Here is a tiny trained network, its code and every weight. The questions are about switching its units off for an input and a target symbol, where a switched-off unit gives its printed mean instead of its output.

import numpy as np


def w(rows, s, z=0):
    codes = np.array(rows[::2]) - 128.0
    scale = np.full(codes.shape[1], s)
    scale[-1] = z or s
    return codes * scale


def softmax(a):
    e = np.exp(a - a.max(-1, keepdims=True))
    return e / e.sum(-1, keepdims=True)


def log_softmax(a):
    a = a - a.max(-1, keepdims=True)
    return a - np.log(np.exp(a).sum(-1, keepdims=True))


def net(x, mask):
    ids = ['αβγζηθλμξπστψω'.index(c) for c in x.split()]
    T = len(ids)
    res = E[ids] + P[:T]
    u = 0
    for l in range(3):
        r = res
        for j in range(3):
            rows = slice(2 * j, 2 * j + 2)
            q, k, v = (r @ M[l][rows].T for M in (Q, K, V))
            z = softmax(np.where(np.tri(T) > 0, q @ k.T / 2**0.5, -1e9)) @ v
            o = O[l][rows]
            res = res + np.where(mask[u + j], z, o[:, -1]) @ o[:, :-1]
        u += 3
    return log_softmax(res[-1] @ U[:, :-1].T + U[:, -1])


Q, K, V, O = {}, {}, {}, {}
E = w([
[102,111,139],'α',
[120,128,138],'β',
[208,85,104],'γ',
[92,78,1],'ζ',
[120,135,146],'η',
[114,140,138],'θ',
[131,169,177],'λ',
[208,240,59],'μ',
[22,219,89],'ξ',
[128,27,196],'π',
[133,145,158],'σ',
[117,149,142],'τ',
[117,94,132],'ψ',
[115,139,178],'ω',
],0.0094)
P = w([
[165,136,209],'0',
[165,210,123],'1',
[147,202,92],'2',
[155,204,77],'3',
[140,203,67],'4',
[139,197,50],'5',
[127,199,37],'6',
[130,191,24],'7',
[120,204,14],'8',
[127,205,2],'9',
],0.0044)
Q[0] = w([
[111,178,7],'L0H1',
[124,177,15],'L0H1',
[148,155,129],'L0H2',
[95,166,60],'L0H2',
[109,4,254],'L0H3',
[129,248,29],'L0H3',
],0.0075)
K[0] = w([
[101,146,100],'L0H1',
[81,156,87],'L0H1',
[112,130,128],'L0H2',
[116,132,87],'L0H2',
[96,37,238],'L0H3',
[129,210,2],'L0H3',
],0.015)
V[0] = w([
[130,143,189],'L0H1',
[74,217,66],'L0H1',
[113,128,92],'L0H2',
[139,138,61],'L0H2',
[111,35,255],'L0H3',
[80,108,207],'L0H3',
],0.0081)
O[0] = w([
[129,135,203,118],'L0H1',
[110,226,86,181],'L0H1',
[117,143,84,133],'L0H2',
[129,157,79,151],'L0H2',
[115,1,206,8],'L0H3',
[88,74,188,64],'L0H3',
],0.005,0.012)
Q[1] = w([
[130,76,254],'L1H1',
[121,130,48],'L1H1',
[116,115,125],'L1H2',
[124,139,150],'L1H2',
[130,127,121],'L1H3',
[138,119,155],'L1H3',
],0.0055)
K[1] = w([
[186,169,253],'L1H1',
[116,89,65],'L1H1',
[120,117,134],'L1H2',
[124,152,134],'L1H2',
[136,131,117],'L1H3',
[121,128,130],'L1H3',
],0.0051)
V[1] = w([
[150,127,196],'L1H1',
[147,87,254],'L1H1',
[158,109,144],'L1H2',
[170,117,142],'L1H2',
[169,138,92],'L1H3',
[112,130,122],'L1H3',
],0.006)
O[1] = w([
[139,106,200,85],'L1H1',
[136,71,251,10],'L1H1',
[159,71,160,112],'L1H2',
[171,115,155,122],'L1H2',
[171,176,55,163],'L1H3',
[104,154,118,129],'L1H3',
],0.0034,0.013)
Q[2] = w([
[203,235,82],'L2H1',
[150,170,93],'L2H1',
[90,99,104],'L2H2',
[139,145,140],'L2H2',
[123,100,138],'L2H3',
[123,252,76],'L2H3',
],0.015)
K[2] = w([
[106,191,32],'L2H1',
[97,161,46],'L2H1',
[133,84,188],'L2H2',
[123,133,104],'L2H2',
[136,114,152],'L2H3',
[114,179,9],'L2H3',
],0.012)
V[2] = w([
[108,52,146],'L2H1',
[255,110,109],'L2H1',
[139,169,74],'L2H2',
[137,158,96],'L2H2',
[76,79,60],'L2H3',
[122,162,99],'L2H3',
],0.013)
O[2] = w([
[86,106,57,3],'L2H1',
[254,42,58,156],'L2H1',
[105,71,166,220],'L2H2',
[122,90,156,189],'L2H2',
[89,12,161,135],'L2H3',
[146,118,185,206],'L2H3',
],0.0097,0.031)
U = w([
[102,112,110,214],'α',
[120,148,106,80],'β',
[181,116,21,128],'γ',
[82,3,141,205],'ζ',
[122,146,112,62],'η',
[118,147,107,149],'θ',
[127,171,105,102],'λ',
[217,135,142,126],'μ',
[60,181,199,130],'ξ',
[123,130,119,2],'π',
[125,153,105,47],'σ',
[118,149,115,60],'τ',
[99,85,103,222],'ψ',
[118,171,93,215],'ω',
],0.0067,0.0033)

Each question gives the input, a string of symbols that net reads in full, and the target symbol t.
The units are the heads (2 rows each of Q, K, V and O). Each row of codes is followed by its name. A weight is (code - 128) times the scale printed after its matrix; where a second scale follows, it is the last column's (O and U).
mask holds one flag per head, layer by layer. A switched-off head (its flag False) gives its mean, the last column of its rows in O, instead of its output. The means were averaged over made-up inputs and are rounded, as every weight is.
A unit's drop is (log p(t) with every unit on - log p(t) with that unit switched off) / (log p(t) with every unit on - log p(t) with every unit switched off).
The circuit of an input: a set's keep is (log p(t) with only the set's units on - log p(t) with every unit switched off) / (log p(t) with every unit on - log p(t) with every unit switched off). Starting from all 9 units, units are removed one at a time, each time the one whose removal leaves the highest keep (on an exact tie, the one counted first), for as long as the keep stays at least 0.8.
units of the circuit, in order: the units of the circuit, biggest drop first
unit that matters most: the unit with the biggest drop
heads that matter: for each layer, one digit per head in row order, 1 if its drop is at least 0.15 and else 0, layers parted by /
drop of u: that unit's drop, to one decimal
input ζ γ γ γ, target ζ: heads that matter	000 / 000 / 101
input θ μ τ μ μ ζ ξ ξ ζ λ, target ζ: unit that matters most	L2H3
input τ ξ γ ψ η, target ξ: heads that matter	000 / 000 / 100
input μ σ μ ζ ξ ψ, target ξ: units of the circuit, in order	(L2H1, L0H1)
input μ ξ λ γ α β, target ξ: heads that matter	000 / 000 / 100
input γ μ ζ σ γ μ μ ξ η, target ξ: heads that matter	100 / 000 / 100
input μ μ γ μ μ ξ ζ ψ, target ζ: heads that matter	000 / 100 / 011
input μ ζ γ ζ, target ζ: heads that matter	000 / 000 / 001
input μ μ μ μ μ ζ γ ψ λ η, target ζ: units of the circuit, in order	(L2H3, L1H1, L2H2)
input λ α μ μ ζ τ ω, target ζ: heads that matter	000 / 100 / 001
input σ α ξ γ η σ ξ ω, target ξ: heads that matter	000 / 000 / 100
input γ μ μ ζ γ ω γ ζ ω, target ζ: units of the circuit, in order	(L2H3, L1H1)
input α ζ τ, target ζ: heads that matter	000 / 000 / 001
input ξ μ γ α ξ ω ψ π γ, target ξ: units of the circuit, in order	(L2H1)
input μ μ ψ γ ξ ω τ, target ξ: heads that matter	100 / 000 / 100
input μ ξ λ μ π, target ζ: heads that matter	001 / 000 / 100
input μ γ γ μ β ζ, target ζ: heads that matter	000 / 100 / 001
input γ λ ζ ξ γ μ ω ζ ψ α, target ζ: heads that matter	000 / 100 / 001
input ψ μ λ λ μ θ ζ γ η, target ζ: drop of L2H3	1.0
input ζ γ γ ξ ω β ψ ω, target ξ: unit that matters most	L2H1
input γ ω ζ α α, target ζ: drop of L2H3	1.2
input μ ξ γ μ ξ π, target ζ: drop of L2H2	-0.2
